Here is a tiny trained network, its code and every weight. The questions are about switching its units off for an input and a class, where a switched-off unit gives its printed mean instead of its output.

import numpy as np


def w(rows, s, z=0):
    codes = np.array(rows[::2]) - 128.0
    scale = np.full(codes.shape[1], s)
    scale[-1] = z or s
    return codes * scale


def f(y):
    return np.maximum(y, 0)


def log_softmax(a):
    a = a - a.max(-1, keepdims=True)
    return a - np.log(np.exp(a).sum(-1, keepdims=True))


def net(x, mask):
    res = np.array(x, float).reshape(1, 5) / 4 @ E
    y = f(res @ A[0][:, :-1].T + A[0][:, -1])
    res = res + np.where(mask, y, B[0][:, -1]) @ B[0][:, :-1]
    return log_softmax(res[-1] @ U[:, :-1].T + U[:, -1])


A, B = {}, {}
E = w([
[14,35,168,79,194,180,61,221,159,44],'x0',
[31,90,150,116,76,254,151,79,41,213],'x1',
[155,114,143,157,129,159,127,135,144,122],'x2',
[113,137,149,95,122,94,170,149,133,168],'x3',
[73,158,161,153,235,101,53,64,226,241],'x4',
],0.0095)
A[0] = w([
[220,112,96,116,127,52,142,201,100,45,234],'n0',
[199,205,110,195,125,12,126,11,156,149,238],'n1',
[188,100,104,80,114,89,142,191,125,76,209],'n2',
[188,144,89,134,37,136,174,37,61,164,255],'n3',
[75,118,181,110,120,140,88,79,123,160,160],'n4',
[107,95,113,120,71,196,170,160,42,120,165],'n5',
[155,136,156,103,241,38,33,150,254,123,184],'n6',
[95,97,162,132,172,162,109,62,113,232,55],'n7',
],0.0082,0.0028)
B[0] = w([
[195,165,74,105,188,173,146,117,161,105,218],'n0',
[189,100,143,125,138,137,99,35,90,162,242],'n1',
[134,156,94,82,137,188,116,172,176,127,192],'n2',
[148,167,96,229,5,70,170,138,152,150,230],'n3',
[107,146,64,81,129,145,145,166,137,105,177],'n4',
[56,150,175,83,73,55,87,131,47,65,204],'n5',
[99,66,140,186,71,72,133,94,169,102,249],'n6',
[183,119,56,115,120,250,159,141,167,96,198],'n7',
],0.011,0.017)
U = w([
[218,211,1,135,168,192,200,120,135,181,135],'0',
[63,103,127,253,69,13,173,150,154,98,247],'1',
[110,92,41,58,239,186,129,239,192,71,177],'2',
[48,122,249,55,148,97,82,148,16,79,22],'3',
[166,78,178,167,197,61,105,42,114,229,6],'4',
],0.006,0.0015)

Each question gives the input, the list of numbers given to net, and the class t.
The units are the neurons (one row each of A and B). Each row of codes is followed by its name. A weight is (code - 128) times the scale printed after its matrix; where a second scale follows, it is the last column's (A, B and U).
mask holds one flag per neuron, in row order. A switched-off neuron (its flag False) gives its mean, the last column of its row in B, instead of its output. The means were averaged over made-up inputs and are rounded, as every weight is.
A unit's drop is (log p(t) with every unit on - log p(t) with that unit switched off) / (log p(t) with every unit on - log p(t) with every unit switched off).
The circuit of an input: a set's keep is (log p(t) with only the set's units on - log p(t) with every unit switched off) / (log p(t) with every unit on - log p(t) with every unit switched off). Starting from all 8 units, units are removed one at a time, each time the one whose removal leaves the highest keep (on an exact tie, the one counted first), for as long as the keep stays at least 0.8.
circuit, biggest first: the units of the circuit, biggest drop first
most important unit: the unit with the biggest drop
k most important neurons: the k neurons with the biggest drops, biggest first
drop of u: that unit's drop, to one decimal
input [6,4,0,-3,-1], class 3: circuit, biggest first => n5, n3
input [-7,0,1,-7,7], class 4: most important unit => n1
input [2,3,4,-3,7], class 2: circuit, biggest first => n3, n1
input [2,8,-7,4,-1], class 3: 2 most important neurons => n5, n6
input [-5,-5,0,4,1], class 4: 4 most important neurons => n1, n7, n4, n6
input [-3,-5,8,8,1], class 4: circuit, biggest first => n7, n1
input [3,4,-1,-6,1], class 2: 2 most important neurons => n3, n1
input [-6,7,-1,2,0], class 1: 2 most important neurons => n3, n0
input [8,7,-6,-5,0], class 3: 2 most important neurons => n5, n0
input [5,2,7,-3,8], class 2: 3 most important neurons => n7, n3, n4
input [-6,3,-2,3,-8], class 1: 2 most important neurons => n3, n5
input [0,-7,1,1,3], class 4: 3 most important neurons => n1, n3, n5
input [2,6,-3,7,0], class 3: circuit, biggest first => n5, n3
input [-5,7,0,-3,-4], class 1: circuit, biggest first => n3
input [-8,-1,3,3,5], class 4: 2 most important neurons => n1, n0
input [-8,0,4,5,7], class 4: 3 most important neurons => n1, n0, n2
input [-7,3,2,3,0], class 1: 4 most important neurons => n3, n0, n2, n4
input [2,3,6,-5,-1], class 3: drop of n3 => 0.3
input [-4,2,-4,7,-2], class 1: drop of n3 => 0.2
input [4,-4,-1,5,-2], class 2: drop of n3 => 0.2
input [-7,-1,-4,0,7], class 4: circuit, biggest first => n1
